Here is a tiny trained network, its code and every weight. The questions are about switching its units off for an input and a target symbol, where a switched-off unit gives its printed mean instead of its output.

import numpy as np


def w(rows, s, z=0):
    codes = np.array(rows[::2]) - 128.0
    scale = np.full(codes.shape[1], s)
    scale[-1] = z or s
    return codes * scale


def f(y):
    return np.maximum(y, 0)


def softmax(a):
    e = np.exp(a - a.max(-1, keepdims=True))
    return e / e.sum(-1, keepdims=True)


def log_softmax(a):
    a = a - a.max(-1, keepdims=True)
    return a - np.log(np.exp(a).sum(-1, keepdims=True))


def net(x, mask):
    ids = ['ΓΞΣΨαδζμτφω'.index(c) for c in x.split()]
    T = len(ids)
    res = E[ids] + P[:T]
    u = 0
    for l in range(2):
        r = res
        for j in range(3):
            rows = slice(2 * j, 2 * j + 2)
            q, k, v = (r @ M[l][rows].T for M in (Q, K, V))
            z = softmax(np.where(np.tri(T) > 0, q @ k.T / 2**0.5, -1e9)) @ v
            o = O[l][rows]
            res = res + np.where(mask[u + j], z, o[:, -1]) @ o[:, :-1]
        u += 3
        y = f(res @ A[l][:, :-1].T + A[l][:, -1])
        res = res + np.where(mask[u : u + 8], y, B[l][:, -1]) @ B[l][:, :-1]
        u += 8
    return log_softmax(res[-1] @ U[:, :-1].T + U[:, -1])


Q, K, V, O, A, B = {}, {}, {}, {}, {}, {}
E = w([
[36,207,99,109,123,162,112],'Γ',
[148,99,213,146,241,77,80],'Ξ',
[35,127,48,106,132,47,79],'Σ',
[201,87,54,134,183,125,145],'Ψ',
[142,104,216,163,37,128,121],'α',
[110,46,193,156,185,190,78],'δ',
[122,135,124,71,113,254,92],'ζ',
[141,146,167,95,103,98,186],'μ',
[55,142,204,81,196,96,72],'τ',
[88,84,53,216,116,183,122],'φ',
[66,222,193,213,47,120,121],'ω',
],0.019)
P = w([
[174,174,179,172,177,126,30],'0',
[100,149,131,114,130,124,106],'1',
[136,126,103,97,105,166,122],'2',
[130,126,85,89,91,168,132],'3',
[119,119,77,99,73,165,135],'4',
[99,110,69,90,71,164,139],'5',
[82,109,58,91,67,157,148],'6',
[72,147,57,111,51,138,117],'7',
[34,106,34,95,49,149,140],'8',
[31,143,50,108,44,134,130],'9',
[4,209,65,144,55,105,103],'10',
],0.0049)
Q[0] = w([
[181,109,93,197,97,93,166],'0.h0',
[139,130,182,165,255,66,106],'0.h0',
[68,179,108,125,72,155,114],'0.h1',
[139,206,176,135,218,139,78],'0.h1',
[145,108,103,188,137,240,121],'0.h2',
[227,93,125,134,241,92,142],'0.h2',
],0.0069)
K[0] = w([
[205,39,76,133,82,159,227],'0.h0',
[127,147,159,160,202,177,114],'0.h0',
[46,66,85,109,19,160,254],'0.h1',
[123,30,106,139,189,113,130],'0.h1',
[91,147,165,125,126,183,184],'0.h2',
[166,116,224,82,174,150,139],'0.h2',
],0.0074)
V[0] = w([
[121,129,124,187,180,209,98],'0.h0',
[193,157,212,178,132,210,112],'0.h0',
[157,47,129,166,214,117,112],'0.h1',
[197,19,158,122,143,193,150],'0.h1',
[70,83,113,184,91,124,141],'0.h2',
[112,1,121,144,79,183,191],'0.h2',
],0.0067)
O[0] = w([
[167,121,152,165,81,73,143,197],'0.h0',
[153,153,117,146,117,165,79,125],'0.h0',
[57,24,125,111,142,156,191,56],'0.h1',
[114,69,103,98,114,171,159,42],'0.h1',
[184,101,38,174,101,77,97,255],'0.h2',
[2,160,103,107,137,49,168,186],'0.h2',
],0.0097,0.0064)
A[0] = w([
[79,254,199,125,62,166,195,237],'0.n0',
[66,148,102,131,143,120,80,204],'0.n1',
[146,171,62,118,52,162,134,100],'0.n2',
[98,139,211,91,95,127,137,251],'0.n3',
[140,88,94,71,212,13,79,182],'0.n4',
[73,167,72,83,84,212,96,201],'0.n5',
[46,235,146,98,92,201,128,164],'0.n6',
[145,79,141,188,144,155,105,210],'0.n7',
],0.0088,0.0015)
B[0] = w([
[124,94,81,130,151,136,190,243],'0.n0',
[247,159,174,59,113,111,94,238],'0.n1',
[153,167,150,179,197,83,71,255],'0.n2',
[168,227,100,122,65,146,153,156],'0.n3',
[193,41,238,74,124,125,203,172],'0.n4',
[254,85,160,46,66,86,92,201],'0.n5',
[150,86,122,176,192,153,71,216],'0.n6',
[79,184,128,107,155,162,164,181],'0.n7',
],0.0065,0.0094)
Q[1] = w([
[52,208,115,112,89,175,123],'1.h0',
[15,121,189,99,233,168,98],'1.h0',
[67,139,103,210,93,209,104],'1.h1',
[138,145,255,156,137,156,228],'1.h1',
[107,121,138,199,174,48,143],'1.h2',
[103,63,138,110,244,238,169],'1.h2',
],0.0073)
K[1] = w([
[93,113,94,241,157,151,157],'1.h0',
[74,168,123,145,212,255,118],'1.h0',
[123,107,96,81,153,135,92],'1.h1',
[107,144,145,154,141,146,89],'1.h1',
[56,167,134,172,152,62,132],'1.h2',
[99,108,180,150,177,199,134],'1.h2',
],0.0077)
V[1] = w([
[20,172,42,153,123,254,159],'1.h0',
[129,176,222,152,27,163,206],'1.h0',
[86,121,64,94,111,140,51],'1.h1',
[131,194,77,124,104,180,174],'1.h1',
[32,47,59,136,244,91,131],'1.h2',
[136,194,90,128,206,199,36],'1.h2',
],0.007)
O[1] = w([
[144,155,63,196,126,112,102,7],'1.h0',
[91,176,96,73,6,123,188,110],'1.h0',
[117,119,156,123,132,135,2,120],'1.h1',
[139,170,53,113,106,84,81,119],'1.h1',
[129,152,187,102,136,96,131,78],'1.h2',
[75,78,148,97,136,55,121,153],'1.h2',
],0.0093,0.021)
A[1] = w([
[141,142,41,128,145,2,147,95],'1.n0',
[177,244,102,155,170,136,81,158],'1.n1',
[238,203,130,30,53,33,150,254],'1.n2',
[85,138,242,32,196,143,92,115],'1.n3',
[11,50,120,192,112,54,98,140],'1.n4',
[76,71,144,128,149,179,83,53],'1.n5',
[180,106,171,28,178,181,146,24],'1.n6',
[42,62,60,142,148,93,67,115],'1.n7',
],0.0065,0.0027)
B[1] = w([
[81,127,77,216,158,63,205,186],'1.n0',
[191,249,206,69,143,163,169,176],'1.n1',
[112,173,61,80,180,215,38,234],'1.n2',
[83,184,174,158,137,140,171,250],'1.n3',
[62,45,133,137,219,48,131,176],'1.n4',
[119,184,173,179,142,168,155,147],'1.n5',
[115,87,88,253,52,51,146,233],'1.n6',
[81,126,2,150,104,140,61,168],'1.n7',
],0.0075,0.012)
U = w([
[25,147,138,118,158,195,102,90],'Γ',
[113,183,66,60,197,179,200,171],'Ξ',
[123,141,148,168,84,120,174,61],'Σ',
[117,141,136,113,84,99,143,1],'Ψ',
[156,76,143,153,43,135,64,136],'α',
[39,116,77,117,77,29,116,187],'δ',
[206,247,147,153,85,57,147,81],'ζ',
[91,163,94,133,2,151,90,174],'μ',
[224,91,88,97,151,109,206,169],'τ',
[22,145,169,54,71,69,122,166],'φ',
[156,161,193,83,199,135,78,194],'ω',
],0.007,0.0041)

Each question gives the input, a string of symbols that net reads in full, and the target symbol t.
The units are the heads (2 rows each of Q, K, V and O) and the neurons (one row each of A and B). Each row of codes is followed by its name. A weight is (code - 128) times the scale printed after its matrix; where a second scale follows, it is the last column's (O, A, B and U).
mask holds one flag per unit, layer by layer, with each layer's heads first. A switched-off unit (its flag False) gives its mean, the last column of its rows in O or B, instead of its output. The means were averaged over made-up inputs and are rounded, as every weight is.
A unit's drop is (log p(t) with every unit on - log p(t) with that unit switched off) / (log p(t) with every unit on - log p(t) with every unit switched off).
The circuit of an input: a set's keep is (log p(t) with only the set's units on - log p(t) with every unit switched off) / (log p(t) with every unit on - log p(t) with every unit switched off). Starting from the 12 units with the biggest drops (on a tie, the unit counted first), units are removed one at a time, each time the one whose removal leaves the highest keep (on an exact tie, the one counted first), for as long as the keep stays at least 0.8.
units of the circuit, in order: the units of the circuit, biggest drop first
most important unit: the unit with the biggest drop
top k neurons: the k neurons with the biggest drops, biggest first
k most important neurons of layer l: the k neurons of layer l with the biggest drops, biggest first
heads that matter: for each layer, one digit per head in row order, 1 if its drop is at least 0.15 and else 0, layers parted by /
input φ Σ φ ω α φ φ ζ α, target φ: most important unit => 0.n4
input φ Γ τ, target φ: units of the circuit, in order => [1.n6; 0.n4; 1.h0]
input Ξ μ ω δ Γ, target ω: units of the circuit, in order => [0.n5; 0.h0; 0.n1; 0.n6]
input Γ φ φ φ φ Γ φ φ μ, target Ξ: units of the circuit, in order => [1.n2; 1.h0]
input ω ω φ φ Ψ ζ ζ φ φ ω, target δ: top 4 neurons => [0.n6; 0.n4; 0.n0; 1.n4]
input τ φ ω α φ ω Σ Σ Σ φ, target Σ: heads that matter => 100 / 111
input τ Γ φ ω φ φ μ φ φ φ Σ, target φ: units of the circuit, in order => [1.h0; 0.n4]
input φ φ α, target μ: heads that matter => 000 / 101
input Γ ζ Ξ ζ Γ Γ μ, target Ξ: top 3 neurons => [0.n3; 1.n6; 1.n2]
input Γ Ψ Γ Ξ ω Σ φ φ φ ω, target φ: units of the circuit, in order => [1.h0; 0.n4; 0.h1; 0.n1]
input φ α Γ φ Σ Ξ ω φ φ α, target φ: units of the circuit, in order => [1.h0; 0.n4; 0.n1]
input α α δ, target Γ: units of the circuit, in order => [0.h1; 0.n1]
input Σ φ φ ζ, target φ: heads that matter => 110 / 100
input Ψ φ Σ ω Σ φ δ φ Σ ω, target φ: units of the circuit, in order => [0.n4; 1.h0; 0.n1]
input ω φ φ φ Ψ Σ, target φ: 2 most important neurons of layer 0 => [0.n4; 0.n3]
input ω μ ω ζ, target α: units of the circuit, in order => [0.n5; 1.n6; 0.h2]
input ω ω Σ, target ω: heads that matter => 010 / 000
input Γ Σ α ω, target Σ: top 2 neurons => [0.n4; 0.n0]
input φ τ Γ Γ ω ζ ω Ξ α, target μ: units of the circuit, in order => [1.h0; 1.n2]
input Ξ ω Σ τ ζ, target Σ: most important unit => 1.n6
input φ φ φ φ τ, target φ: top 2 neurons => [0.n4; 1.n6]
input ω φ Γ ω Γ ω, target ω: most important unit => 0.n6
input ω α φ φ Γ Γ φ δ α φ ζ, target α: 2 most important neurons of layer 1 => [1.n6; 1.n1]
input α Ψ φ Ξ, target Σ: heads that matter => 010 / 000
input δ φ α φ, target μ: top 2 neurons => [0.n6; 0.n7]
input φ Σ ω Ψ ω ω ω Γ Γ, target ω: heads that matter => 010 / 000
